In the rows, zero is written as 128.
Each row of numbers belongs to one of the objects below and depends on some of the facts about them. Some rows are named. Which object is each other row?

Some objects and their rows:
K462: [ 87 133 118 135 174 195 143 127  77 146  71 112  82 175 114 128 136 129
 175 116 137  27 145 184 120 160 129 152]
K470: [119 148 128 132 120 139 119 128 116 136 109 134 129 158 123 123 134 118
 136 112 127 111 102 145 137 126 130 135]
K304: [141 133 171 112 138 126 131 113 115 114  95 147 120 155 109 122 128 129
 121 155 136 160  94 133 129 128 116 150]
K809: [130 146 125 133 133  95 104 121 122 118 124 120 131 156 131 125 140 133
 149 126 130 117 116 146 136 134 157 140]
K52: [127 140 136 128 134 165 121 131 106 140 109 135 130 158 121 124 130 120
 142 146 131 122 123 143 138 121 131 145]
K686: [150 146 139 144 137 139 122 140 114 166 128 146 126 157 144 135 139 109
 146 135 149 164  96 140 149 118 118 120]
K287: [146 163 116 136 124  95 115 118 131 144 108 145 175 156 133 115 141  98
 121 174 120 134 124  93 140  76 121 136]
K190: [143 137 156 130 115 123 118 144 113 143 130 133 153 161 135 127 106 138
 123 150 142 181 113 139 135 119 119 157]
K908: [125 154 125 125 126 213 107 153  87 159 111 123 120 166  97 125 109 133
 131 152 120  88 120 187 117 146 146 166]
K527: [139 129 145 133  89 140 113 153 121 148 150 133 148 151 132 124 104 132
 113 148 139 175 127 159 139 119 127 187]
K211: [141 134 143 132 116 145 116 133 106 136 117 145 138 158 111 124 114 124
 135 150 130 147 112 136 138 111 129 147]
K412: [140 138 131 135 112  89 101 128 112 121 121 133 136 159 116 124 123 128
 140 131 126 137 101 134 136 117 149 139]
K141: [143 138 150 134 111 137 113 140 108 135 122 145 143 160 110 124 113 132
 133 154 131 157 109 130 141 103 132 150]
K901: [106 155 120 142 152  41 115  97 114  95  71 113 178 166 147 118 124 130
 176  99 109  58 162  67 144 104 109 100]
K698: [125 145 133 135 113 137 119 127 117 137 114 134 138 160 128 123 124 121
 128 115 131 126 102 142 134 127 130 139]
K876: [132 144 140 129 127 142 123 134 114 137 111 139 139 160 123 124 122 123
 136 148 136 137 120 145 139 122 122 146]
K645: [149 124 133 138  80 218  96 139  62 131 135 147 116 157  51 127 104 135
 134 114 117 143  83 136 112 109 183 107]
K977: [122 144 131 134 117 127 120 129 118 136 120 133 142 159 128 122 126 121
 128 111 128 129 102 144 137 125 132 144]
K617: [138 135 178 108 168 130 143  99  81 120  73 127  88 170  87 130 147 116
 121 106 138 132  44 156 100 154 129 136]
K987: [123 142 137 137 111 106 122 132 124 132 109 129 140 166 134 125 116 108
 126 113 126 109  89 156 140 124 129 150]
K289: [128 140 118 137 118  94 124 113 147 158 112 133 161 146 155 118 148  92
 118 155 137 142 149 119 144  98 106 158]

Some facts about the objects:
K117	floklin	K40; K117	floklin	K384; K909	floklin	K233; K412	floklin	K114; K412	floklin	K108; K412	floklin	K918; K249	floklin	K674
K446	floklin	K284; K407	floklin	K908; K407	floklin	K117; K943	floklin	K617; K271	floklin	K693; K271	floklin	K777; K9	floklin	K721
K354	floklin	K894; K354	floklin	K645; K880	floklin	K790; K960	floklin	K880; K960	floklin	K643; K854	floklin	K876; K233	floklin	K699
K809	floklin	K284; K809	floklin	K918; K140	floklin	K114; K352	floklin	K693; K352	floklin	K446; K352	floklin	K643; K352	floklin	K459
K658	floklin	K840; K658	floklin	K761; K108	floklin	K987; K656	floklin	K829; K840	floklin	K809; K778	floklin	K602; K426	floklin	K645
K698	floklin	K407; K698	floklin	K761; K987	floklin	K829; K987	floklin	K643; K470	floklin	K880; K470	floklin	K435; K790	floklin	K866
K899	floklin	K693; K899	floklin	K446; K899	floklin	K249; K899	floklin	K761; K348	floklin	K994; K435	floklin	K609; K597	floklin	K212
K597	floklin	K650; K621	floklin	K888; K621	floklin	K444; K124	floklin	K284; K124	floklin	K661; K994	floklin	K918; K111	floklin	K91
K111	floklin	K647; K63	floklin	K22; K63	floklin	K600; K125	floklin	K52; K803	floklin	K767; K803	floklin	K418; K879	floklin	K767
K444	floklin	K994; K444	floklin	K130; K827	floklin	K40; K192	floklin	K48; K22	floklin	K233; K22	floklin	K439; K499	floklin	K426
K812	floklin	K407; K894	floklin	K289; K721	floklin	K647; K244	floklin	K962; K888	floklin	K656; K84	floklin	K274; K84	floklin	K600
K439	floklin	K233; K459	floklin	K674; K459	floklin	K647; K459	floklin	K790; K169	floklin	K519; K647	floklin	K609; K901	floklin	K439
K901	floklin	K918; K907	floklin	K827; K907	floklin	K426; K904	floklin	K139; K904	floklin	K175; K931	floklin	K348; K931	floklin	K551
K857	floklin	K904; K857	floklin	K970; K857	floklin	K192; K829	floklin	K918; K291	floklin	K994; K291	floklin	K470; K291	floklin	K81
K230	floklin	K266; K913	floklin	K794; K551	floklin	K284; K551	floklin	K459; K977	floklin	K294; K977	floklin	K81; K811	floklin	K600
K811	floklin	K169; K73	floklin	K809; K73	floklin	K812; K77	floklin	K987; K77	floklin	K117; K266	floklin	K794; K266	floklin	K645
K845	floklin	K876; K845	floklin	K459; K42	floklin	K114; K609	floklin	K699; K617	floklin	K266; K617	floklin	K987; K67	floklin	K212
K918	floklin	K111; K918	floklin	K813; K650	floklin	K200; K212	floklin	K994; K212	floklin	K643; K761	floklin	K643; K761	floklin	K22
K911	floklin	K888; K688	floklin	K621; K688	floklin	K656; K688	floklin	K289; K813	floklin	K52; K813	floklin	K790; K170	floklin	K139
K170	floklin	K348; K824	floklin	K77; K91	floklin	K674; K91	floklin	K699; K962	floklin	K840; K962	floklin	K879; K674	floklin	K647
K674	floklin	K22; K587	floklin	K600; K40	floklin	K175; K40	floklin	K918; K294	floklin	K212; K294	floklin	K617; K294	floklin	K470
K294	floklin	K169; K284	floklin	K813; K951	floklin	K271; K951	floklin	K827; K274	floklin	K91; K175	floklin	K647; K175	floklin	K602
K643	floklin	K519; K834	floklin	K650; K834	floklin	K144; K794	floklin	K274; K503	floklin	K829; K503	floklin	K124; K644	floklin	K446
K644	floklin	K977; K645	floklin	K794; K645	floklin	K125; K81	floklin	K602; K686	trapla	K108; K909	trapla	K165; K909	trapla	K580
K943	trapla	K508; K943	trapla	K61; K908	trapla	K527; K242	trapla	K508; K242	trapla	K857; K242	trapla	K314; K365	trapla	K81
K9	trapla	K325; K462	trapla	K192; K462	trapla	K552; K56	trapla	K908; K335	trapla	K139; K108	trapla	K157; K139	trapla	K169
K341	trapla	K295; K341	trapla	K405; K304	trapla	K508; K778	trapla	K314; K778	trapla	K61; K693	trapla	K899; K693	trapla	K30
K30	trapla	K79; K30	trapla	K686; K30	trapla	K907; K621	trapla	K384; K621	trapla	K462; K879	trapla	K630; K879	trapla	K527
K444	trapla	K686; K722	trapla	K244; K827	trapla	K365; K696	trapla	K943; K696	trapla	K107; K314	trapla	K843; K843	trapla	K827
K843	trapla	K79; K721	trapla	K56; K244	trapla	K721; K244	trapla	K988; K310	trapla	K175; K310	trapla	K462; K287	trapla	K722
K439	trapla	K159; K439	trapla	K335; K510	trapla	K913; K510	trapla	K157; K169	trapla	K630; K901	trapla	K503; K901	trapla	K325
K907	trapla	K40; K723	trapla	K552; K723	trapla	K510; K723	trapla	K328; K157	trapla	K931; K157	trapla	K107; K157	trapla	K405
K931	trapla	K159; K931	trapla	K508; K931	trapla	K988; K109	trapla	K913; K857	trapla	K479; K23	trapla	K435; K23	trapla	K405
K479	trapla	K335; K289	trapla	K879; K230	trapla	K109; K230	trapla	K444; K913	trapla	K79; K923	trapla	K139; K923	trapla	K879
K165	trapla	K242; K443	trapla	K964; K602	trapla	K289; K295	trapla	K242; K39	trapla	K932; K42	trapla	K304; K508	trapla	K923
K96	trapla	K913; K144	trapla	K643; K617	trapla	K42; K988	trapla	K159; K988	trapla	K913; K988	trapla	K314; K988	trapla	K107
K67	trapla	K81; K67	trapla	K56; K142	trapla	K879; K918	trapla	K899; K964	trapla	K931; K964	trapla	K79; K328	trapla	K630
K423	trapla	K310; K423	trapla	K723; K507	trapla	K304; K587	trapla	K686; K132	trapla	K67; K294	trapla	K192; K159	trapla	K284
K159	trapla	K580; K175	trapla	K703; K643	trapla	K67; K503	trapla	K462; K580	trapla	K67; K580	trapla	K857; K580	trapla	K923
K932	trapla	K242; K81	trapla	K908; K81	trapla	K879; K686	kodros	K165; K926	kodros	K696; K412	kodros	K211; K983	kodros	K767
K407	kodros	K151; K223	kodros	K809; K211	kodros	K824; K400	kodros	K479; K242	kodros	K792; K365	kodros	K667; K325	kodros	K931
K9	kodros	K507; K354	kodros	K932; K960	kodros	K508; K809	kodros	K52; K140	kodros	K124; K52	kodros	K964; K352	kodros	K645
K335	kodros	K319; K130	kodros	K335; K436	kodros	K79; K658	kodros	K39; K108	kodros	K597; K139	kodros	K262; K243	kodros	K462
K341	kodros	K899; K778	kodros	K294; K733	kodros	K689; K200	kodros	K803; K426	kodros	K699; K262	kodros	K610; K470	kodros	K223
K693	kodros	K22; K544	kodros	K459; K790	kodros	K650; K259	kodros	K310; K527	kodros	K753; K899	kodros	K600; K435	kodros	K189
K801	kodros	K40; K610	kodros	K811; K597	kodros	K617; K30	kodros	K354; K815	kodros	K988; K149	kodros	K352; K971	kodros	K722
K444	kodros	K144; K696	kodros	K693; K206	kodros	K473; K22	kodros	K470; K866	kodros	K48; K60	kodros	K36; K938	kodros	K81
K311	kodros	K325; K473	kodros	K926; K894	kodros	K311; K721	kodros	K365; K121	kodros	K923; K310	kodros	K30; K925	kodros	K778
K319	kodros	K164; K888	kodros	K244; K287	kodros	K401; K36	kodros	K970; K84	kodros	K339; K439	kodros	K801; K459	kodros	K243
K169	kodros	K73; K48	kodros	K107; K901	kodros	K574; K723	kodros	K206; K331	kodros	K96; K904	kodros	K76; K767	kodros	K439
K628	kodros	K121; K753	kodros	K190; K109	kodros	K111; K857	kodros	K61; K699	kodros	K436; K141	kodros	K435; K703	kodros	K342
K829	kodros	K845; K23	kodros	K971; K479	kodros	K894; K289	kodros	K962; K35	kodros	K341; K114	kodros	K400; K923	kodros	K423
K165	kodros	K551; K26	kodros	K10; K662	kodros	K951; K73	kodros	K520; K39	kodros	K412; K266	kodros	K141; K401	kodros	K658
K574	kodros	K140; K845	kodros	K242; K42	kodros	K908; K552	kodros	K149; K508	kodros	K130; K689	kodros	K866; K342	kodros	K644
K96	kodros	K384; K650	kodros	K815; K190	kodros	K688; K61	kodros	K26; K212	kodros	K609; K519	kodros	K94; K600	kodros	K587
K423	kodros	K169; K520	kodros	K938; K91	kodros	K703; K962	kodros	K159; K945	kodros	K259; K151	kodros	K790; K507	kodros	K196
K674	kodros	K723; K587	kodros	K527; K40	kodros	K812; K132	kodros	K212; K294	kodros	K60; K777	kodros	K662; K951	kodros	K108
K384	kodros	K84; K792	kodros	K777; K10	kodros	K686; K159	kodros	K331; K189	kodros	K656; K503	kodros	K175; K667	kodros	K444
K644	kodros	K9; K932	kodros	K42; K81	kodros	K503

Rows to name:
No name comes twice in this set of rows, the named rows included.
[123 163 133 131 125 199 123 141 122 131 103 167 137 167 118 126 121 128
 154 154 128 105 114 136 146 122 137 104] | K30
[153 149 141 133 118 114 108 131 105 142 131 137 140 154 124 122 131 124
 120 127 127 171  73 119 133 104 134 144] | K778
[110 126 138 143 130 115 123 127  95 118 103 103 143 169 139 124 110 132
 163  87 130 105 127 130 132 121 126 135] | K503
[126 130 135 127 109 132 102 127 126 121 143 133 127 137 132 121 129 131
 133 112 131 137 119 150 146 136 151 157] | K284
[131 132 127 129 120 104 115 109 135 136 110 159 147 144 124 117 146  92
 128 154 126 127 141 116 151  89 112 152] | K139
[122 129 135 130 104 157 114 143 124 142 126 140 131 152 128 123 114 126
 132 150 137 129 135 160 142 124 123 164] | K630
[113 150 126 136 113 103 129 109 146 120  95 145 153 154 140 115 146 100
 129 120 121  93 113 117 152 101 114 133] | K960
[142 163 140 130 147 143 121 128 115 142 103 142 145 165 127 125 125 124
 133 162 129 139 105 126 131 116 121 127] | K443
[ 95 130 130 142 123 153 140 160  76 139 125 116  99 171 124 118 147 170
 141 110 144 111 100 170 117 148 146 171] | K175
[141 191 107 153 149 104 125 146 133 125 121 148 145 185 155 131 156 148
 170 156 140 135  74 116 141 127 172  64] | K918

Now the same objects, written a new way:
Some objects and their rows:
K339: [125 131 112 167 122 113 110 158 141 130 127 161 133 164 129 122 118 135
 126 153 129 130 139 135 122 128 108]
K644: [124 133 129 135 117 122 125 128 131 126 138 148 136 108 130 125 136 108
 135 117 132 141 126 130 123 125 136]
K899: [131 131 124 121 116 126 128 120 140 120 143 130 142 116 136 125 140 104
 135 104 135 144 148 127 135 121 135]
K470: [ 93 130 124 159 115 157 156 113 101 134 108 106 120 190  84 125 169 109
  58 104 113 109 125 154  56 168 148]
K189: [128 133 127 125 126 134 121 131 135 129 130 136 124 147 126 124 124 123
 129 130 124 136 135 125 124 124 127]
K790: [129 131 121 106 129 126 125 136 112 126 138 132 139 124 119 122 128 131
 134 120 118 129 125 131 123 126 143]
K630: [133 128 178 128 127 134 127 134 133 117 120 117 135 123 136 121 118 116
 119 140 110 145 129 129 106 127 130]
K443: [129 122 129 135 134 138 126 125 142 128 122 113 125 121 135 133 126 140
 129 132 134 114 108 126 138 132 113]
K36: [130 132 126 131 126 130 122 132 134 129 130 139 124 147 125 124 123 125
 129 127 126 137 140 126 124 126 129]
K295: [131 118  93 141 134 148 149 131 132 146 128 156 137 121 142 153 120 143
 122 115 135 116 132 115 136 136 110]
K52: [ 95 144  97 138 124 141 151 118  90 127 102  88 123 236  88 127 176 132
  26 102  96 101 133 139  53 170 136]
K164: [124 129 115 164 121 116 112 153 140 131 125 155 131 165 126 123 120 133
 127 153 130 131 141 134 120 128 113]
K291: [118 136 135 145 114 127 125 126 126 129 135 146 131  97 126 127 134 106
 138 124 130 146 104 133 122 133 140]
K206: [121  79 199 159 111 142 191 112 111 154  93 109  76 167  89 104 101 117
 159 112 170 110 223 175 109 146 186]
K926: [116  92 182 162 113 143 181 113 110 149  92 108  83 180  90 110 113 115
 136 114 158 112 211 168  98 150 179]
K170: [122 134 135 132 116 130 121 127 129 128 129 138 130 114 124 129 130 109
 135 124 133 147 121 133 124 132 136]
K262: [129 133 131 120 127 131 126 130 133 131 130 130 121 144 122 125 124 122
 126 129 127 137 135 126 127 124 130]
K249: [131 124 127 117 124 125 129 132 129 124 142 131 141 138 125 121 133 118
 130 111 126 129 144 131 123 124 137]
K574: [128 133 131 125 125 134 123 130 133 130 129 129 121 139 123 123 123 124
 126 126 126 138 136 126 126 124 128]
K811: [119 129 116 190 115 108 118 142 147 128 140 165 135 135 134 117 131 122
 131 139 127 127 141 137 115 129 122]
K829: [138 144 127  44 129 132 137 103  86 124 131  97 123  92 127 130 137 131
 138  92 110 150 114 110 137 112 155]

Which object is each row?
No name comes twice in this set of rows, the named rows included.
[126 129 110 146 118  96 115 159 124 121 125 147 146 171 128 122 126 134
 129 136 138 133 157 136 129 131 117] | K812
[130 142 141 109 129 120 145 100 113 132 140 113 109 112 132 116 135 123
 128 110 107 135 134 115 124 112 150] | K266
[129 136 114 142 137  99 115 137 125 127 120 119 142  98 146 122 130 148
 140 157 144 111  91 128 154 135 118] | K108
[155 120  74 111  98 157 106 139 133 115 120 135 120 108 131 136 134 149
 150 118  91 153 153 122 132  95 103] | K938
[129 130 198 137 155 112 127 136 135 118 142 120 161  54 163 121 111 118
 126 176 117 122  72 122 122 136 133] | K169
[135 131 124 103 117 141 124 119 140 122 144 129 134 106 132 128 137 110
 137 104 120 146 125 123 130 115 132] | K845
[130 114 131 117 142 136 126 135 112 123 126 115 140  93 124 138 125 143
 130 144 121 111  89 133 127 134 132] | K602
[129 115 114 146 132 130 136 123 143 126 136 134 135 114 138 138 133 130
 127 115 136 111 135 129 137 129 118] | K909
[136 133 140  81 130 143 142 104 122 125 149 110 126 107 123 118 137 112
 132  94 113 131 136 122 126 115 153] | K91
[135 125 117 114 138 143 129 119 134 130 127 121 126 104 139 141 127 135
 132 129 127 123 114 118 142 124 115] | K341

Now the same objects, written a new way:
Named rows:
K843: [132 139 120 132 120 123 134 124 129 126 121 129 125 130 136 134 123 138
 122 123 131 126 118 135 125 133 136 136]
K331: [128 128 138 126 129 119 132 124 127 125 127 122 126 124 129 128 118 124
 128 127 133 131 126 123 129 124 125 120]
K908: [139 153 117 134 121 139 136 105 123 128 132 109 145 126 130 136 113 123
 122 129 103 126 118  90 142 127 131 153]
K342: [127 128 138 126 130 119 132 124 127 125 127 124 126 124 129 128 118 123
 127 127 133 131 125 124 129 124 126 118]
K9: [140 142 133 131 134 125 136 117 128 125 119 124 132 123 137 120 122 132
 125 127 128 129 125 127 130 138 132 136]
K294: [139 147 143 132 138 126 136 119 129 125 121 129 131 126 135 115 124 141
 127 125 125 132 127 127 128 139 133 134]
K656: [142 120 109 125 126 140 141 116 122 134 129 119 130 127 131 123 116 118
 123 131 116 130 128  91 130 135 125 133]
K845: [133 135 144 132 141 115 134 116 129 120 119 121 115 121 131 125 118 130
 131 126 140 132 134 138 120 129 124 110]
K876: [127 126 136 125 129 121 132 125 125 126 129 123 126 125 130 125 118 123
 127 128 130 130 125 121 130 125 126 120]
K39: [130 151 142 125 129 124 133 122 130 124 117 124 132 124 135 119 121 127
 125 124 134 128 121 128 129 129 133 140]
K132: [134 161 146 138 144 112 122 132 129 118 120 121 130 113 130 125 126 137
 134 120 146 129 117 155 136 128 129 131]
K723: [104  28 141 154 137 124  98 158 112 132 127 138 189 130 147  80 122 123
 128 109  63 114 118 158 122 136 146 156]
K243: [128 126 135 125 129 122 132 124 126 126 129 123 127 125 130 126 118 122
 126 127 130 130 125 120 130 125 126 121]
K508: [125 161 137 132 127 111 133 121 127 124 117 114 129 118 135 114 114 117
 120 116 147 126 117 125 125 126 134 147]
K931: [142 142  94 130 115 128 146 113 124 137 117 113 132 124 141 123 116 120
 115 125 131 122 119  97 125 138 135 160]
K994: [139 123 122 125 135 133 131 125 127 122 127 127 120 124 129 121 112 116
 126 126 133 133 125 123 126 139 126 122]
K519: [122 130 153 131 136 106 129 131 128 119 129 129 122 123 128 122 119 131
 129 121 142 135 126 141 125 124 127 108]
K600: [129 130 140 128 130 118 133 123 128 124 126 122 125 124 129 128 119 124
 129 127 136 132 127 123 128 124 125 119]
K26: [127 128 139 126 130 120 132 124 127 125 127 124 126 124 129 127 118 124
 128 127 133 132 126 124 129 124 126 119]
K777: [130 132 137 126 128 117 133 121 129 124 126 122 124 123 129 132 118 124
 129 127 136 133 128 124 129 123 124 120]
K73: [144 132 131 131 130 116 135 115 132 124 124 119 124 121 131 133 118 123
 131 131 142 137 133 120 128 131 123 119]

Name these rows:
No name comes twice in this set of rows, the named rows included.
[150 155 148 126 118  82 136 133 139 126 146 141 146 124 132 138 128 128
 122 134 169 151 113 125 165 143 136 130] | K423
[145 142 107 131 126 136 140 115 124 134 120 118 134 125 138 125 122 129
 121 128 120 124 121 106 131 138 133 150] | K244
[129 147 131 128 124 121 134 124 129 126 117 125 128 126 136 122 121 129
 122 122 136 126 118 129 126 130 135 141] | K314
[138 114 117 122 131 132 143 112 120 132 125 117 133 122 138 126 117 119
 123 135 118 126 129 107 136 132 126 128] | K111
[139 155 146 142 152 103 128 123 126 117 117 121 129 109 137 123 124 142
 133 123 146 130 123 168 138 134 130 124] | K721
[132 120 138 127 137 111 139 116 122 127 124 121 127 118 137 123 116 128
 126 131 131 129 131 135 134 131 127 116] | K459
[136 156 162 119 137 136 128 123 137 120 114 136 134 128 135 119 129 142
 132 128 124 132 125 142 134 134 133 136] | K310
[ 99   4 147 159 158  97 104 159 106 127 130 133 177 116 149  79 121 117
 129 110  86 120 127 184 123 133 139 122] | K674
[134 124 133 130 135 116 136 119 124 129 129 122 125 123 133 119 116 128
 126 128 130 130 130 124 128 133 126 118] | K880
[147 161 123 139 143 127 133 126 121 127 125 118 136 110 132 120 126 145
 131 120 128 131 120 121 140 136 127 144] | K643
[100   6 132 154 137 117 100 163 107 137 137 130 185 124 142  83 118 110
 129 111  70 116 123 146 123 127 137 142] | K206
[122 175 158 118 130 113 134 122 136 121  97 116 122 115 140 100 118 116
 123 115 165 127 123 135 115 125 134 153] | K242

